Here is a tiny trained network, its code and every weight. The questions are about switching its units off for an input and a target symbol, where a switched-off unit gives its printed mean instead of its output.

import numpy as np


def w(rows, s, z=0):
    codes = np.array(rows[::2]) - 128.0
    scale = np.full(codes.shape[1], s)
    scale[-1] = z or s
    return codes * scale


def f(y):
    return np.maximum(y, 0)


def softmax(a):
    e = np.exp(a - a.max(-1, keepdims=True))
    return e / e.sum(-1, keepdims=True)


def log_softmax(a):
    a = a - a.max(-1, keepdims=True)
    return a - np.log(np.exp(a).sum(-1, keepdims=True))


def net(x, mask):
    ids = ['αβγδηθλμξπσφψω'.index(c) for c in x.split()]
    T = len(ids)
    res = E[ids] + P[:T]
    u = 0
    for l in range(2):
        q, k, v = (res @ M[l].T for M in (Q, K, V))
        z = softmax(np.where(np.tri(T) > 0, q @ k.T / 3**0.5, -1e9)) @ v
        res = res + np.where(mask[u], z, O[l][:, -1]) @ O[l][:, :-1]
        u += 1
        y = f(res @ A[l][:, :-1].T + A[l][:, -1])
        res = res + np.where(mask[u : u + 12], y, B[l][:, -1]) @ B[l][:, :-1]
        u += 12
    return log_softmax(res[-1] @ U[:, :-1].T + U[:, -1])


Q, K, V, O, A, B = {}, {}, {}, {}, {}, {}
E = w([
[119,92,98],'α',
[118,139,88],'β',
[122,106,110],'γ',
[136,122,109],'δ',
[132,101,83],'η',
[104,116,130],'θ',
[116,137,107],'λ',
[129,109,102],'μ',
[101,160,166],'ξ',
[129,87,78],'π',
[134,105,57],'σ',
[106,149,108],'φ',
[134,124,107],'ψ',
[165,15,6],'ω',
],0.013)
P = w([
[131,82,162],'0',
[92,43,137],'1',
[65,172,26],'2',
[139,74,186],'3',
[64,32,88],'4',
[132,185,55],'5',
[143,73,187],'6',
[46,57,70],'7',
[190,205,71],'8',
[148,70,187],'9',
[22,76,46],'10',
[225,248,70],'11',
[149,71,183],'12',
[12,117,34],'13',
],0.011)
Q[0] = w([
[147,93,167],'0.h1',
[6,82,87],'0.h1',
[55,114,145],'0.h1',
],0.016)
K[0] = w([
[174,47,70],'0.h1',
[250,248,91],'0.h1',
[217,189,42],'0.h1',
],0.011)
V[0] = w([
[24,1,120],'0.h1',
[46,211,217],'0.h1',
[64,144,227],'0.h1',
],0.0069)
O[0] = w([
[124,175,108,254],'0.h1',
[25,125,202,18],'0.h1',
[9,138,133,24],'0.h1',
],0.011,0.0026)
A[0] = w([
[183,148,52,213],'0.n1',
[110,98,63,251],'0.n2',
[34,117,176,57],'0.n3',
[177,58,107,189],'0.n4',
[142,141,174,106],'0.n5',
[91,38,127,143],'0.n6',
[161,37,42,184],'0.n7',
[190,17,254,177],'0.n8',
[238,35,127,214],'0.n9',
[123,187,196,119],'0.n10',
[151,195,71,26],'0.n11',
[85,84,73,80],'0.n12',
],0.0079,0.0034)
B[0] = w([
[71,125,148,240],'0.n1',
[79,146,82,221],'0.n2',
[165,92,113,148],'0.n3',
[147,172,138,211],'0.n4',
[128,134,136,131],'0.n5',
[151,115,58,171],'0.n6',
[141,159,145,254],'0.n7',
[249,59,121,166],'0.n8',
[151,183,134,245],'0.n9',
[150,148,171,139],'0.n10',
[82,85,153,161],'0.n11',
[137,111,130,163],'0.n12',
],0.011,0.0088)
Q[1] = w([
[3,240,6],'1.h1',
[94,64,45],'1.h1',
[225,100,198],'1.h1',
],0.0055)
K[1] = w([
[2,144,125],'1.h1',
[120,133,155],'1.h1',
[227,76,62],'1.h1',
],0.0076)
V[1] = w([
[1,170,114],'1.h1',
[247,235,74],'1.h1',
[209,164,199],'1.h1',
],0.0027)
O[1] = w([
[152,175,177,179],'1.h1',
[149,171,122,251],'1.h1',
[122,2,99,92],'1.h1',
],0.0062,0.0023)
A[1] = w([
[135,126,254,87],'1.n1',
[123,171,52,199],'1.n2',
[103,140,112,66],'1.n3',
[54,129,42,179],'1.n4',
[69,62,95,69],'1.n5',
[174,88,31,159],'1.n6',
[130,88,183,252],'1.n7',
[207,149,161,114],'1.n8',
[66,173,114,209],'1.n9',
[155,153,89,179],'1.n10',
[127,173,160,104],'1.n11',
[94,178,89,208],'1.n12',
],0.0098,0.0037)
B[1] = w([
[177,119,244,137],'1.n1',
[126,137,166,255],'1.n2',
[133,109,121,141],'1.n3',
[88,78,137,224],'1.n4',
[183,142,100,146],'1.n5',
[170,110,175,218],'1.n6',
[80,90,119,144],'1.n7',
[144,136,75,196],'1.n8',
[81,128,126,208],'1.n9',
[104,116,131,214],'1.n10',
[145,105,100,151],'1.n11',
[101,131,147,227],'1.n12',
],0.011,0.01)
U = w([
[94,161,160,123],'α',
[167,112,136,183],'β',
[118,145,153,208],'γ',
[166,107,128,162],'δ',
[144,147,137,85],'η',
[68,119,96,167],'θ',
[143,96,85,142],'λ',
[136,125,108,84],'μ',
[123,1,22,118],'ξ',
[135,200,209,73],'π',
[185,170,87,113],'σ',
[145,73,230,128],'φ',
[167,112,145,166],'ψ',
[132,208,46,2],'ω',
],0.011,0.006)

Each question gives the input, a string of symbols that net reads in full, and the target symbol t.
The units are the heads (3 rows each of Q, K, V and O) and the neurons (one row each of A and B). Each row of codes is followed by its name. A weight is (code - 128) times the scale printed after its matrix; where a second scale follows, it is the last column's (O, A, B and U).
mask holds one flag per unit, layer by layer, with each layer's heads first. A switched-off unit (its flag False) gives its mean, the last column of its rows in O or B, instead of its output. The means were averaged over made-up inputs and are rounded, as every weight is.
A unit's drop is (log p(t) with every unit on - log p(t) with that unit switched off) / (log p(t) with every unit on - log p(t) with every unit switched off).
The circuit of an input: a set's keep is (log p(t) with only the set's units on - log p(t) with every unit switched off) / (log p(t) with every unit on - log p(t) with every unit switched off). Starting from the 12 units with the biggest drops (on a tie, the unit counted first), units are removed one at a time, each time the one whose removal leaves the highest keep (on an exact tie, the one counted first), for as long as the keep stays at least 0.8.
units of the circuit, in order: the units of the circuit, biggest drop first
top k neurons: the k neurons with the biggest drops, biggest first
top k neurons in layer l: the k neurons of layer l with the biggest drops, biggest first
drop of u: that unit's drop, to one decimal
input ξ ξ ω ξ ξ γ θ β ω γ, target σ: units of the circuit, in order : (0.h1, 0.n9, 1.n8)
input ξ ξ β ξ ω ω δ ξ ω γ ω, target ω: top neuron in layer 0 : (0.n9)
input ξ ξ γ φ π θ α ω ω σ, target σ: units of the circuit, in order : (0.h1, 0.n9, 1.n4)
input ξ ξ φ γ γ ω γ θ ξ θ φ, target ξ: units of the circuit, in order : (0.h1, 0.n9, 1.n4, 0.n6)
input ψ ξ φ β ξ α α ξ ξ σ μ, target ξ: units of the circuit, in order : (0.h1, 0.n9, 0.n6)
input θ ξ ξ θ β σ ω η ω γ λ, target ω: top 3 neurons : (0.n9, 0.n7, 0.n4)
input ω ξ η θ γ θ α σ γ θ ω ξ π, target σ: units of the circuit, in order : (0.h1, 0.n9, 1.n8, 1.n4)
input β ξ γ γ ω ω β γ η σ ξ ξ ξ δ, target ξ: units of the circuit, in order : (0.h1, 0.n9, 0.n6)
input γ ξ σ ξ η θ, target θ: top 2 neurons in layer 0 : (0.n8, 0.n9)
input π ω π ξ, target σ: units of the circuit, in order : (0.h1, 1.n8)
input φ ω σ ξ η ω σ φ θ γ η ω ξ ξ, target ω: top 2 neurons in layer 1 : (1.n8, 1.n6)
input σ μ ψ μ ξ θ σ σ ξ π β ξ ξ σ, target ξ: top 2 neurons : (1.n4, 0.n6)
input ω μ ξ, target θ: top 2 neurons in layer 1 : (1.n6, 1.n9)
input σ γ α, target θ: top 3 neurons in layer 0 : (0.n1, 0.n8, 0.n2)
input η α δ β ψ ω ψ, target σ: top 2 neurons in layer 1 : (1.n8, 1.n4)
input σ β φ ξ ξ ξ λ θ η μ φ ω, target θ: top neuron in layer 0 : (0.n1)
input ω ψ ω δ ξ ξ ω α, target ξ: top 2 neurons in layer 0 : (0.n9, 0.n6)
input ξ μ γ ξ α ω, target θ: top 2 neurons in layer 0 : (0.n8, 0.n2)
input φ ξ λ, target θ: drop of 1.n6 : 0.1
input ψ η θ ψ θ γ ω θ θ θ σ ξ ξ ψ, target ξ: drop of 1.n4 : 0.2
input ξ θ δ φ φ γ, target θ: drop of 0.n11 : 0.0
input γ μ π θ α σ λ π η, target θ: top neuron : (0.n1)
